Below is a small trained network, with its code and all its weights. Each question gives an input and a class and asks what happens when units are switched off, that is, made to give their printed mean instead of their output.

import numpy as np


def w(rows, s, z=0):
    codes = np.array(rows[::2]) - 128.0
    scale = np.full(codes.shape[1], s)
    scale[-1] = z or s
    return codes * scale


def norm(h):
    return h / np.sqrt((h * h).mean(-1, keepdims=True) + 1e-5)


def f(y):
    return np.maximum(y, 0)


def log_softmax(a):
    a = a - a.max(-1, keepdims=True)
    return a - np.log(np.exp(a).sum(-1, keepdims=True))


def net(x, mask):
    res = np.array(x, float).reshape(1, 8) / 4 @ E
    u = 0
    for l in range(4):
        y = f(norm(res) @ A[l][:, :-1].T + A[l][:, -1])
        res = res + np.where(mask[u : u + 9], y, B[l][:, -1]) @ B[l][:, :-1]
        u += 9
    return log_softmax(norm(res)[-1] @ U[:, :-1].T + U[:, -1])


A, B = {}, {}
E = w([
[128,128,127],'x0',
[130,129,128],'x1',
[252,163,80],'x2',
[128,128,127],'x3',
[62,175,83],'x4',
[129,128,127],'x5',
[142,92,70],'x6',
[129,127,129],'x7',
],0.0028)
A[0] = w([
[125,229,220,251],'L0N0',
[202,30,197,219],'L0N1',
[247,192,203,111],'L0N2',
[38,95,64,107],'L0N3',
[135,119,66,79],'L0N4',
[229,135,252,63],'L0N5',
[3,145,178,143],'L0N6',
[170,180,140,121],'L0N7',
[83,213,76,191],'L0N8',
],0.0041,0.0025)
B[0] = w([
[157,141,176,249],'L0N0',
[115,103,178,252],'L0N1',
[121,145,88,219],'L0N2',
[112,79,203,193],'L0N3',
[139,125,123,143],'L0N4',
[141,131,92,197],'L0N5',
[132,146,170,246],'L0N6',
[132,169,157,164],'L0N7',
[130,253,122,211],'L0N8',
],0.005,0.003)
A[1] = w([
[15,164,112,83],'L1N0',
[98,161,165,188],'L1N1',
[130,108,207,43],'L1N2',
[194,218,254,90],'L1N3',
[147,174,98,83],'L1N4',
[24,229,68,250],'L1N5',
[141,121,12,210],'L1N6',
[135,94,143,102],'L1N7',
[95,160,192,157],'L1N8',
],0.0039,0.0021)
B[1] = w([
[122,141,217,176],'L1N0',
[173,40,85,212],'L1N1',
[66,33,220,160],'L1N2',
[169,170,199,251],'L1N3',
[251,225,38,149],'L1N4',
[188,191,113,249],'L1N5',
[55,212,217,180],'L1N6',
[169,137,141,139],'L1N7',
[128,82,149,218],'L1N8',
],0.002,0.0029)
A[2] = w([
[2,159,126,119],'L2N0',
[182,117,48,138],'L2N1',
[31,114,167,1],'L2N2',
[170,69,87,97],'L2N3',
[102,157,174,191],'L2N4',
[62,144,125,22],'L2N5',
[102,58,56,93],'L2N6',
[86,114,140,164],'L2N7',
[192,133,97,225],'L2N8',
],0.0068,0.0015)
B[2] = w([
[244,121,127,222],'L2N0',
[1,93,148,190],'L2N1',
[168,176,60,217],'L2N2',
[91,120,98,161],'L2N3',
[154,103,97,251],'L2N4',
[173,148,161,156],'L2N5',
[148,153,175,135],'L2N6',
[166,187,125,183],'L2N7',
[97,165,67,235],'L2N8',
],0.0041,0.0029)
A[3] = w([
[150,187,170,134],'L3N0',
[202,255,163,130],'L3N1',
[144,35,225,139],'L3N2',
[80,42,215,107],'L3N3',
[207,113,73,155],'L3N4',
[112,52,64,253],'L3N5',
[246,140,165,139],'L3N6',
[147,91,37,189],'L3N7',
[1,145,173,126],'L3N8',
],0.0054,0.0034)
B[3] = w([
[133,101,139,190],'L3N0',
[124,69,144,253],'L3N1',
[128,225,66,186],'L3N2',
[150,191,74,165],'L3N3',
[96,92,111,171],'L3N4',
[2,90,177,164],'L3N5',
[113,78,62,219],'L3N6',
[99,138,209,161],'L3N7',
[182,70,106,141],'L3N8',
],0.0058,0.006)
U = w([
[187,210,137,160],'0',
[150,40,96,231],'1',
[39,186,84,164],'2',
[9,72,140,1],'3',
[151,105,222,33],'4',
],0.013,0.0027)

Each question gives the input, the list of numbers given to net, and the class t.
The units are the neurons (one row each of A and B). Each row of codes is followed by its name. A weight is (code - 128) times the scale printed after its matrix; where a second scale follows, it is the last column's (A, B and U).
mask holds one flag per neuron, layer by layer. A switched-off neuron (its flag False) gives its mean, the last column of its row in B, instead of its output. The means were averaged over made-up inputs and are rounded, as every weight is.
A unit's drop is (log p(t) with every unit on - log p(t) with that unit switched off) / (log p(t) with every unit on - log p(t) with every unit switched off).
The circuit of an input: a set's keep is (log p(t) with only the set's units on - log p(t) with every unit switched off) / (log p(t) with every unit on - log p(t) with every unit switched off). Starting from the 12 units with the biggest drops (on a tie, the unit counted first), units are removed one at a time, each time the one whose removal leaves the highest keep (on an exact tie, the one counted first), for as long as the keep stays at least 0.8.
circuit, biggest first: the units of the circuit, biggest drop first
unit that matters most: the unit with the biggest drop
k most important neurons: the k neurons with the biggest drops, biggest first
k most important neurons of layer l: the k neurons of layer l with the biggest drops, biggest first
drop when u is switched off: that unit's drop, to one decimal
input [-5,4,-6,4,2,7,7,2], class 1: unit that matters most	L2N2
input [-1,8,2,0,6,-8,-7,-8], class 0: circuit, biggest first	[L3N5; L2N1]
input [-5,-8,-3,8,-1,-3,8,-7], class 2: circuit, biggest first	[L0N3; L3N2]
input [7,-3,0,0,7,6,8,-8], class 1: circuit, biggest first	[L2N0; L0N3]
input [-3,-5,-6,1,6,-7,1,-3], class 1: 2 most important neurons	[L2N0; L2N2]
input [0,4,5,8,0,-1,-8,-7], class 1: circuit, biggest first	[L3N1; L3N6]
input [-3,4,-7,-8,0,1,-7,-2], class 0: 3 most important neurons	[L3N2; L3N5; L3N3]
input [-1,-2,0,5,-4,7,0,8], class 0: circuit, biggest first	[L0N1; L3N2]
input [-5,1,-2,1,0,3,-5,1], class 0: 3 most important neurons	[L3N2; L3N5; L0N0]
input [-1,-5,4,-3,0,4,-6,7], class 1: 2 most important neurons	[L3N1; L3N2]
input [0,1,5,7,-1,5,-2,5], class 1: 2 most important neurons	[L3N5; L3N2]
input [3,2,-4,8,0,5,-1,1], class 0: 2 most important neurons	[L3N2; L0N6]
input [5,-7,-3,4,0,-6,3,7], class 2: 3 most important neurons	[L0N3; L3N2; L0N8]
input [5,-4,-4,-3,-5,0,7,8], class 2: circuit, biggest first	[L3N2]
input [4,-8,1,1,-4,4,6,7], class 3: 2 most important neurons	[L3N5; L2N3]
input [-7,-2,-2,-4,7,2,-8,5], class 4: 2 most important neurons	[L3N2; L3N1]
input [-4,-8,-7,5,-4,1,5,-5], class 2: 2 most important neurons	[L3N2; L3N5]
input [8,-7,0,2,-1,8,4,-7], class 2: 2 most important neurons	[L0N8; L2N2]
input [0,-6,4,5,1,5,1,2], class 2: 2 most important neurons of layer 2	[L2N8; L2N0]
input [7,7,-6,1,6,6,7,-8], class 1: most important neuron	[L2N0]
input [6,0,0,0,-6,2,-8,-2], class 0: 2 most important neurons	[L3N2; L0N1]
input [-3,1,8,-1,-3,0,8,3], class 3: drop when L2N1 is switched off	0.1
input [-2,-4,-7,7,-6,-4,2,5], class 2: drop when L0N8 is switched off	0.2
input [-2,5,-1,3,-3,4,-3,-1], class 0: drop when L3N2 is switched off	0.4
